Here is a tiny trained network, its code and every weight. The questions are about switching its units off for an input and a class, where a switched-off unit gives its printed mean instead of its output.

import numpy as np


def w(rows, s, z=0):
    codes = np.array(rows[::2]) - 128.0
    scale = np.full(codes.shape[1], s)
    scale[-1] = z or s
    return codes * scale


def norm(h):
    return h / np.sqrt((h * h).mean(-1, keepdims=True) + 1e-5)


def f(y):
    return np.maximum(y, 0)


def log_softmax(a):
    a = a - a.max(-1, keepdims=True)
    return a - np.log(np.exp(a).sum(-1, keepdims=True))


def net(x, mask):
    res = np.array(x, float).reshape(1, 4) / 4 @ E
    u = 0
    for l in range(2):
        y = f(norm(res) @ A[l][:, :-1].T + A[l][:, -1])
        res = res + np.where(mask[u : u + 7], y, B[l][:, -1]) @ B[l][:, :-1]
        u += 7
    return log_softmax(norm(res)[-1] @ U[:, :-1].T + U[:, -1])


A, B = {}, {}
E = w([
[130,115,120,37,218,70,186,143,131],'x0',
[76,142,64,155,147,2,108,96,62],'x1',
[101,62,101,161,140,122,48,189,25],'x2',
[120,134,143,130,131,113,120,152,145],'x3',
],0.0072)
A[0] = w([
[154,56,84,88,61,128,130,60,118,138],'L0N0',
[178,101,137,42,214,96,219,175,78,147],'L0N1',
[169,50,63,132,176,170,35,253,43,138],'L0N2',
[93,116,56,44,208,101,237,82,231,111],'L0N3',
[243,169,91,6,231,107,131,185,119,39],'L0N4',
[193,104,212,3,171,84,168,132,93,2],'L0N5',
[64,172,150,194,154,39,135,38,87,135],'L0N6',
],0.0065,0.0051)
B[0] = w([
[150,150,177,152,122,104,133,175,178,149],'L0N0',
[87,55,122,1,177,119,141,177,228,234],'L0N1',
[188,120,110,3,42,206,87,145,76,238],'L0N2',
[202,152,92,202,134,66,130,179,100,254],'L0N3',
[99,192,121,157,62,179,71,128,97,192],'L0N4',
[134,187,108,149,121,228,61,106,16,174],'L0N5',
[34,193,83,106,79,133,209,157,112,233],'L0N6',
],0.0082,0.0073)
A[1] = w([
[168,76,215,245,140,134,148,116,155,74],'L1N0',
[149,31,129,75,113,159,97,96,95,100],'L1N1',
[102,178,197,204,136,124,192,116,83,2],'L1N2',
[219,154,173,143,170,146,47,130,140,47],'L1N3',
[112,58,90,106,78,94,106,126,51,5],'L1N4',
[112,91,164,67,84,120,105,160,83,165],'L1N5',
[64,60,109,55,183,141,117,119,121,11],'L1N6',
],0.012,0.0042)
B[1] = w([
[63,46,136,116,178,28,172,80,113,170],'L1N0',
[96,195,149,115,108,71,102,171,122,223],'L1N1',
[88,165,205,122,99,167,36,76,132,156],'L1N2',
[204,133,136,149,169,152,69,77,127,187],'L1N3',
[133,104,104,198,248,148,167,103,192,209],'L1N4',
[129,82,122,177,107,130,173,95,119,255],'L1N5',
[90,123,244,109,138,96,144,42,206,176],'L1N6',
],0.013,0.008)
U = w([
[98,83,187,137,180,71,169,78,168,252],'0',
[250,181,130,110,207,150,105,153,153,94],'1',
[220,115,155,178,49,171,90,133,61,101],'2',
[110,102,197,37,102,168,105,184,134,97],'3',
[84,238,156,163,57,108,122,107,113,83],'4',
[135,197,63,79,141,47,186,202,120,106],'5',
[90,98,61,215,127,164,172,139,79,89],'6',
],0.021,0.0039)

Each question gives the input, the list of numbers given to net, and the class t.
The units are the neurons (one row each of A and B). Each row of codes is followed by its name. A weight is (code - 128) times the scale printed after its matrix; where a second scale follows, it is the last column's (A, B and U).
mask holds one flag per neuron, layer by layer. A switched-off neuron (its flag False) gives its mean, the last column of its row in B, instead of its output. The means were averaged over made-up inputs and are rounded, as every weight is.
A unit's drop is (log p(t) with every unit on - log p(t) with that unit switched off) / (log p(t) with every unit on - log p(t) with every unit switched off).
The circuit of an input: a set's keep is (log p(t) with only the set's units on - log p(t) with every unit switched off) / (log p(t) with every unit on - log p(t) with every unit switched off). Starting from the 12 units with the biggest drops (on a tie, the unit counted first), units are removed one at a time, each time the one whose removal leaves the highest keep (on an exact tie, the one counted first), for as long as the keep stays at least 0.8.
units of the circuit, in order: the units of the circuit, biggest drop first
k most important neurons: the k neurons with the biggest drops, biggest first
top k neurons in layer l: the k neurons of layer l with the biggest drops, biggest first
input [-5,-1,0,-4], class 0: 2 most important neurons	(L0N2, L0N6)
input [-1,8,-5,7], class 4: units of the circuit, in order	(L0N1)
input [0,7,0,-1], class 4: units of the circuit, in order	(L0N2, L0N1, L1N2)
input [-2,0,8,-4], class 2: 3 most important neurons	(L0N2, L0N1, L0N6)
input [8,-2,-7,-2], class 1: top 2 neurons in layer 0	(L0N6, L0N3)
input [-1,0,4,-4], class 2: top 3 neurons in layer 0	(L0N2, L0N1, L0N6)
input [-6,-3,-7,-8], class 0: 3 most important neurons	(L0N2, L0N6, L1N0)
input [-1,2,2,2], class 6: 3 most important neurons	(L0N1, L1N4, L1N5)
input [-3,7,2,2], class 6: 2 most important neurons	(L0N1, L0N6)
input [6,-1,5,5], class 3: 2 most important neurons	(L0N2, L0N1)
input [-1,1,-7,-3], class 4: 4 most important neurons	(L0N1, L1N2, L0N2, L1N4)
input [1,1,-5,-2], class 5: 2 most important neurons	(L1N3, L1N4)
input [-4,-7,-3,-4], class 0: 2 most important neurons	(L0N2, L1N0)
input [8,4,2,4], class 0: units of the circuit, in order	(L1N6)
input [4,-8,-1,-3], class 1: units of the circuit, in order	(L0N6, L1N3)
input [-6,-6,-3,6], class 0: units of the circuit, in order	(L0N2, L1N0)
input [0,-7,-2,-8], class 0: top 4 neurons in layer 0	(L0N2, L0N6, L0N1, L0N5)
input [-1,8,0,-8], class 4: top 2 neurons in layer 1	(L1N2, L1N5)
input [-6,-1,-6,6], class 0: 2 most important neurons	(L0N2, L0N6)
input [8,-4,0,1], class 1: units of the circuit, in order	(L0N5)
input [-7,-1,0,-5], class 0: units of the circuit, in order	(L0N2, L1N0, L0N6)
input [0,5,-1,6], class 4: 3 most important neurons	(L0N1, L0N2, L1N2)
input [6,-7,-7,1], class 1: top 2 neurons in layer 0	(L0N6, L0N3)
